Facts:
(dodol, Θ, drefi); (ketin, Θ, verom); (nedos, Θ, stoken); (dabel, Θ, rotri); (lovo, Θ, kapal)
(rirek, Θ, flodral); (dutrukun, Θ, klume); (pebretis, Θ, nedos); (brofan, Θ, lovo); (fomubra, Θ, navar)
(bakin, Θ, petres); (mosa, Θ, brofan); (zibur, Θ, sesten); (gotes, Θ, klopen); (zaklunan, Θ, klapa)
(grokle, Θ, siden); (mitruk, Θ, busa); (flodral, Θ, grokle); (navar, Θ, rudam); (nipe, Θ, bratak)
(loku, Θ, plifon); (busa, Θ, bakin); (plobik, Θ, grogul); (surupul, Θ, truze); (zesto, Θ, plobik)
(bavos, Θ, nefe); (brera, Θ, dabel); (draflir, Θ, trepler); (drefi, Θ, zikletrak); (verom, Θ, dagaflun)
(rotri, Θ, mumon); (nefe, Θ, rogrus); (klorir, Θ, gotes); (dagaflun, Θ, guvek); (skorak, Θ, staklogu)
(klapa, Θ, rirek); (klume, Θ, zaklunan); (gezuk, Θ, mitruk); (traflodun, Θ, flitrek); (trarer, Θ, griste)
(trola, Θ, flomo); (bromuk, Θ, kiskel); (flomo, Θ, fiden); (rogrus, Θ, stubrom); (lopusol, Θ, grokluruk)
(plifon, Θ, traflodun); (skogel, Θ, rozas); (stubrom, Θ, mitur); (guvek, Θ, trarer); (stuzom, Θ, grefel)
(klopen, Θ, bromuk); (paligrum, Θ, draflir); (flitrek, Θ, fomubra); (truze, Θ, skogel); (fliskibrem, π, gezuk)
(petres, π, riflel); (dodol, π, brusko); (ketin, π, klapa); (nedos, π, klume); (fiden, π, rudam)
(grokluruk, π, flodral); (dabel, π, nugrikes); (lovo, π, rodrugu); (rirek, π, doplos); (dutrukun, π, doplos)
(grefel, π, floplal); (pebretis, π, klume); (brofan, π, rodrugu); (fomubra, π, vogon); (sesten, π, daklu)
(bakin, π, riflel); (mosa, π, rodrugu); (zibur, π, daklu); (gotes, π, mitruk); (zaklunan, π, doplos)
(grokle, π, doplos); (mitruk, π, riflel); (flodral, π, doplos); (navar, π, vogon); (nipe, π, fomubra)
(loku, π, vogon); (busa, π, riflel); (staklogu, π, flitrek); (rudam, π, vogon); (plobik, π, bredis)
(surupul, π, traflodun); (zesto, π, bredis); (bavos, π, siden); (rozas, π, traflodun); (brera, π, nugrikes)
(draflir, π, rirek); (drefi, π, brusko); (verom, π, klapa); (rotri, π, nugrikes); (nefe, π, siden)
(klorir, π, mitruk); (dagaflun, π, klapa); (skorak, π, flitrek); (klapa, π, doplos); (klume, π, doplos)
(gezuk, π, riflel); (mitur, π, siden); (traflodun, π, vogon); (trarer, π, klapa); (trola, π, rudam)
(bromuk, π, mitruk); (flomo, π, rudam); (rogrus, π, siden); (lopusol, π, flodral); (siden, π, doplos)
(plifon, π, vogon); (skogel, π, traflodun); (stubrom, π, siden); (guvek, π, klapa); (stuzom, π, floplal)
(klopen, π, mitruk); (paligrum, π, rirek); (mumon, π, nugrikes); (trepler, π, rirek); (grogul, π, bredis)
(flitrek, π, vogon); (bratak, π, fomubra); (kapal, π, rodrugu); (kiskel, π, mitruk); (griste, π, klapa)
(zikletrak, π, brusko); (stoken, π, klume); (truze, π, traflodun); (fliskibrem, β, b); (petres, β, b)
(dodol, β, b); (ketin, β, a); (nedos, β, c); (fiden, β, d); (grokluruk, β, b)
(dabel, β, a); (lovo, β, a); (bredos, β, d); (dastagar, β, c); (dutrukun, β, a)
(grefel, β, b); (pebretis, β, c); (brofan, β, c); (flitos, β, c); (sesten, β, d)
(plafem, β, c); (bakin, β, b); (mosa, β, a); (zibur, β, d); (gotes, β, d)
(zaklunan, β, a); (grokle, β, a); (stepi, β, a); (navar, β, a); (nipe, β, b)
(loku, β, b); (busa, β, c); (staklogu, β, a); (plobik, β, a); (surupul, β, c)
(stetra, β, a); (plimiplek, β, c); (zesto, β, a); (bavos, β, c); (brupal, β, b)
(rozas, β, b); (brera, β, d); (draflir, β, b); (drefi, β, a); (riras, β, c)
(verom, β, c); (rotri, β, a); (nefe, β, a); (klorir, β, a); (dagaflun, β, b)
(fopir, β, d); (skorak, β, d); (mitur, β, a); (trarer, β, a); (trola, β, b)
(skikir, β, a); (bromuk, β, c); (flomo, β, c); (rogrus, β, a); (lopusol, β, d)
(plifon, β, a); (skogel, β, a); (sufle, β, b); (tuvus, β, b); (stubrom, β, b)
(guvek, β, a); (stuzom, β, b); (klopen, β, c); (tovim, β, a); (paligrum, β, a)
(mumon, β, c); (trepler, β, c); (kligriflan, β, a); (zuzu, β, b); (grogul, β, b)
(bratak, β, d); (brubiskes, β, a); (kapal, β, d); (kiskel, β, d); (sefer, β, a)
(brebrol, β, c); (trager, β, a); (griste, β, a); (dugrum, β, a); (zikletrak, β, d)
(stoken, β, b); (mibrefli, β, d); (truze, β, a); (petres, Ξ, klorir); (ketin, Ξ, sufle)
(nedos, Ξ, mitruk); (grokluruk, Ξ, rodrugu); (lovo, Ξ, brusko); (rirek, Ξ, kiskel); (bredos, Ξ, zuzu)
(dutrukun, Ξ, flitos); (pebretis, Ξ, plafem); (brofan, Ξ, petres); (fomubra, Ξ, klapa); (flitos, Ξ, tuvus)
(sesten, Ξ, rogrus); (plafem, Ξ, bakin); (bakin, Ξ, daklu); (gotes, Ξ, bavos); (grokle, Ξ, nugrikes)
(mitruk, Ξ, dodol); (flodral, Ξ, verom); (stepi, Ξ, loku); (navar, Ξ, brofan); (loku, Ξ, trepler)
(surupul, Ξ, sefer); (stetra, Ξ, trola); (zesto, Ξ, floplal); (bavos, Ξ, flomo); (doplos, Ξ, tovim)
(nugrikes, Ξ, rirek); (riflel, Ξ, fomubra); (drefi, Ξ, guvek); (riras, Ξ, dutrukun); (nefe, Ξ, dagaflun)
(rodrugu, Ξ, fliskibrem); (dagaflun, Ξ, truze); (skorak, Ξ, griste); (traflodun, Ξ, flitrek); (trarer, Ξ, grokle)
(trola, Ξ, stubrom); (skikir, Ξ, paligrum); (plifon, Ξ, gotes); (skogel, Ξ, sesten); (sufle, Ξ, surupul)
(tuvus, Ξ, fopir); (stubrom, Ξ, riras); (guvek, Ξ, bredis); (stuzom, Ξ, nefe); (klopen, Ξ, trager)
(paligrum, Ξ, traflodun); (trepler, Ξ, doplos); (grogul, Ξ, rotri); (floplal, Ξ, plobik); (brusko, Ξ, plimiplek)
(flitrek, Ξ, bredos); (brubiskes, Ξ, ketin); (kapal, Ξ, lovo); (kiskel, Ξ, lopusol); (sefer, Ξ, trarer)
(brebrol, Ξ, stoken); (griste, Ξ, pebretis); (dugrum, Ξ, stuzom); (stoken, Ξ, flodral); (mibrefli, Ξ, fiden)
(truze, Ξ, navar)

Known rows:
[ 4  2 -5 -1 -1 -9 -3 -4  5  4  2 -1  2  1  0 -9  8 -3  3 -1 -4  2  0 11
  9 -2  7 -1  0  2  6 -8]: brubiskes
[ 11   8   5   0   4  -6   2   9   2   3  -3   0   5   0 -15   6  -8 -13
   1  -1  -3 -10  -4   4  15  -3   4  -3  -1   6   9  -8]: doplos
[ 14  29 -46  -9   8 -16   6 -13 -24 -13  -7  -7  11 -30  48  -6  20 -31
  -7   5  20   3 -11 -17 -15  11   5   2   0 -30   4  -5]: griste
[  6  12 -21   0   2  -2   9   0  -7  -5  -2  -1   1  -7  11   4  10  -8
  -3   1   9   1  -1 -13  -5   4  -6  -1  -2 -10  -1   7]: klapa
[ 6  4  3  0  4 -5  0  5  1  5  3  1  0  3 -2 -2  2 -2  4 -3 -2 -1  1  5
 11 -5  2 -1  2  7  1 -3]: brusko
[ -9 -20  25   3  -5  13  -7   4  13   5  -1  -1 -10   9 -27   8 -19  23
   4   2  -3  -3   7  12   6  -7   0  -1  -2   8  -5  11]: nipe
[ 16  49 -53 -14   3 -25  17 -12 -21  -7  -7   1  16 -36  56  -9  44 -36
 -14   4  12   7 -16 -41 -12  20 -10  16   1 -39  -5 -10]: grokle
[ -5 -12   2   4  -5   3  -6  -3   5   0  -1   0   1   6 -14   0  -2  11
   0   0   0   0   0  10  -6   3   6  -1  -3   2   3   6]: staklogu
[ -6 -15  34   0  -2   8 -11  13  14   4  -7  -1  -3   4 -33  12 -36  10
   0   4  -6 -16  -1  10   7  -8   5  -5   1   5   3  -3]: loku
[ 8 -8  9  0 12 -3 15  1  2  4  0  0  5 18 10 -6  5 -7  0 -2 -6  6  9  6
  4  0  0  3  3  7 -4 -2]: bredos
[-11 -22  22   4  -5   4 -18   3   9   1   0   1  -1  12 -22  -3 -15  19
   2  -2  -6  -4   1  17  -7  -2  10  -4   2   9   5   0]: zesto
[ -4  -9   8   4  -2   6  -4   5   0  -1  -1   1  -3   9 -14   4  -6  14
   2  -1   1  -2   3   3  -2  -2  -1  -3  -1   6  -1   9]: klume
[ -9  -6   8   8  -6  -2 -14  -1   4  -2   5   5  -9   7  -7  -2  -7   1
  -7  -2  -3  -2  -5   8 -17  -3   9  -4   2   3   0  -3]: nefe
[  3  15  -9  -4   7   3  14   2   3   2   8  -1   1 -29  15   3   4  -7
  -4   2  -3  -3   0 -26  -2  -2   0   0   6 -21  -3  -5]: stubrom
[-12 -16  30   3  -5  16  -8   5   0  -1  -6  -2   3  18 -15  -3 -20  18
   1   1  -5   0   6  16  -5  -6   7  -3   3  15  -1   4]: skorak
[ -2   8   3   6  -1  -2  -1   2   6   1   6   5 -18  -5   6   5  -7  -9
 -10   1   0  -1  -4  -8 -10  -8  -1  -1   1  -8 -12  -1]: dagaflun
[-11  -7  13   7  -4   4 -12   2   0  -3   8   7 -15   9  -3   4 -12   2
  -3  -4  -3  -2  -3   1 -12  -4  -4  -3   1  11  -2  -5]: brofan
[-13 -26  30  -2  -1  15 -29   1 -13  -7  -5  -4  -4   8 -12   1 -30  23
  12   0   7  -4   2  23  -1  -6   6  -3   2  20   6   3]: pebretis
[ 5  2 -2 -1  1 -8 -3 -2  4  4  2  0  5  0 -6 -4  3 -8  0  0 -5 -1 -3 12
  9  0 10  0 -1  2  8 -8]: stepi
[-12 -16  32   6  -4   9 -14   8  14   5   4   4 -15   9 -20   5 -25  16
  -1   1  -6  -6   3   9  -2 -12   4  -3   3   8  -7   2]: stuzom

Rows:
No name comes twice in this set of rows, the named rows included.
[ 10  37 -48   2   2 -20  12 -11 -12  -9   6   4  -5 -22  46  -4  28 -42
 -18   1   9   5 -14 -27 -26   8  -1   0   0 -29  -3  -9]	navar
[ 22  43 -62  -6   9 -17  28  -8 -21 -11  -4  -3   8 -30  50   3  34 -41
 -10   3  18   5  -8 -42 -11  13 -14   4  -3 -34  -3   1]	rudam
[-6 -7 10  3 -5 13  5  1  0 -1 -6 -2  4 13 -9  1 -6  8 -2  2 -2  3  4  5
 -3 -1  0 -2 -1  9 -3  9]	bratak
[-11  -5   7  11  -7  -3 -13  -1   6  -2   8   7 -13   9  -6  -3  -6  -1
  -8  -3  -3  -1  -5   9 -18  -5   9  -4   2   3  -2  -3]	truze
[-19 -17  20  -2 -13   6 -23   5   9  -2  -9  -2  -7  18 -11  -5 -19  28
  15  -5  -7  -2   5   8   3  -8 -15 -10   1  13   3 -11]	surupul
[-14 -19  15   3 -11   1 -22   2  13   0  -7  -3  -3  17 -16  -8 -16  23
   8  -2  -7  -1   4  16  -5  -6   3 -11   2   6   6  -8]	ketin
[  4  10 -20  -2   1  -9   2  -4  -4  -6  -2  -1   5 -12  17  -3  10 -12
  -5   2   4   0  -6  -9 -11   7   2   0   0 -16   4  -5]	guvek
[  4  15 -12  -3   2   1  14  -1  -9  -6  -7  -3   8  -4  22  -2   6 -16
  -8   2   2   3   0 -14 -12   3  -2   0   2 -10  -3  -3]	kapal
[  1   3   4  -4   3   0  -3   6  -5  -7  -8   0   6  -6 -10  14 -19 -16
  -1   1   1 -15 -10  -7  -1   5  -4  -3  -2  -1  13 -13]	trepler
[ -5  -8  18   0   0   5  -6   5   9   3  -1   0  -8  -1  -9   5 -15  11
   1   2  -2  -4   2   0   2  -7   0  -1   2  -2  -6   2]	grokluruk
[ -1   7  -7  -6  -9 -13  -9  -4   7   6  -6  -2   3   4   5 -15  12   6
   7  -2  -7   6   0   7  13  -2  -3  -1  -1   1   4 -14]	sefer
[  8  28 -16  -8   4  -3  20  -3 -18  -4  -5   2  15 -15  31  -3  21 -23
 -14   5   4   5  -6 -27 -10  11  -5  15   2 -16  -8   0]	kiskel
[ 10  24 -28  -3   6 -11  11   0 -14  -7  -2  -1   5 -17  29   1  14 -20
  -6   1   9   0  -5 -24 -12   5  -6   1   3 -20  -1  -4]	fomubra
[-11 -17  28   4  -7  19  -1   4   2   1  -5   1   3  21 -24   1 -11  19
  -1   1  -7   2   6  12  -1  -2   3   2  -1  18  -5  13]	lopusol
[  9  29 -14  -9   6 -11   8   1 -19  -3  -1   6  10 -21  26  -1  22 -15
 -11   2   7   0 -11 -30  -8  12  -7  18   4 -18  -8   0]	rirek

The same objects again, as new rows of numbers:
Known rows:
[  5 -22  -8  -9  -6 -12   3  -3  -5  17  12   6 -14 -11]: bavos
[  4 -13  -7  -4  -6  -7   2  -1   8  10   1   4  -4  -5]: gotes
[-16  44  11  25  10  30   7   7  -2 -51 -22 -23  43  20]: rudam
[-18  38   6  37  -8  16  13   5  12 -31 -12 -12  26  24]: navar
[  3  -8   5  -8   2  -5 -11   4  -5  12   2  -2  -7  -1]: grefel
[ -4   7  -3   8  -3   8   6   2   8 -13  -9  -4  16   6]: kapal
[ 2  0 -6 -3 -4 10 -2 -3 -2 10 -8  4  3  6]: sufle
[ 11 -15  -7 -12  -4 -11  -2  -8   2  22   7  17 -24  -7]: ketin
[  6  -4   6  -8   4 -11  -7   1  -2   4   8   5 -15  -3]: plobik
[ 15 -21   1 -16  -1 -17  -8   6   1  14   8   3 -19  -6]: lopusol
[ 3  2  4 -2  4 -1 -4  4 -4 -4 -2 -6 -1 -2]: vogon
[-12  27   0  26   5  23   6  -8   5 -30  -9  -2  38  13]: griste
[  4 -20   0 -15  -1  -5  -3  -6   0  30   5   8 -15 -14]: trola
[  2  -6  -3  -4  -2  -7   0  -6   4  11   5  11 -13  -5]: drefi
[ 4 -2  5 -3  2 -3 -3  8  3 -8 -1 -6  3  2]: zikletrak
[-4 -1  5 -6  2  8  2 -4  0  8 -4  0  4 -5]: tuvus
[ -6   3   5  -4   5   0 -10   6  -5   2  -2  -7   0   1]: zuzu
[-21  54  13  31  11  37   9   8  -2 -62 -27 -26  54  25]: siden
[-1  3 -2  1 -1 -2  2 -5  4  2  2  7 -3 -1]: stepi
[-6  4 -4  1  1 -3  1 -4  4  1  2  6 -5 -1]: skikir

Rows:
No name comes twice in this set of rows, the named rows included.
[-5  4 -4 12  1 15 -4 -6  0  0 -5 -3 25  5]	bakin
[ 12 -32 -14  -4  -5 -11  -4 -11  -5  23  18  10  -4 -15]	pebretis
[-15  32  -1  23   3  27  11   0   2 -34 -19 -14  36  13]	flodral
[  9   1  -8  -2  -4   9   4  -4  -2   2 -10   4  -1   5]	nugrikes
[ 10 -14   5 -11   1 -19  -9   2  -1  16  13   8 -27  -7]	klorir
[-3 -3 -5  1 -4  1  7 -2 -3 -2  4 -1  5 -1]	brebrol
[-11  46   3  22   2  36  13  -3   2 -47 -25  -3  36  29]	grokle
[ -7   5  -1  17 -13   1   1   6   7  10  -3  -8   3  10]	dagaflun
[ 5 -4  8 -6  3 -4 -2  7  3 -6  0 -4  1  0]	fopir
[-15  23   3  23  -6  19   4   4   4 -14 -13 -13  25  17]	petres
[ -2  14   6   6   6   8  -1   5  -4 -17  -7 -11  12   5]	klapa
[  8 -16  -5  -9  -2 -15  -3  -7   4  22  10  14 -23 -10]	zesto
[-10  10   9  -1   5  18   7  -5   2  -4 -10  -3  17  -2]	stubrom
[-2  3 -2  4 -2 -2  2 -3  5  3  2  6 -4  1]	dugrum

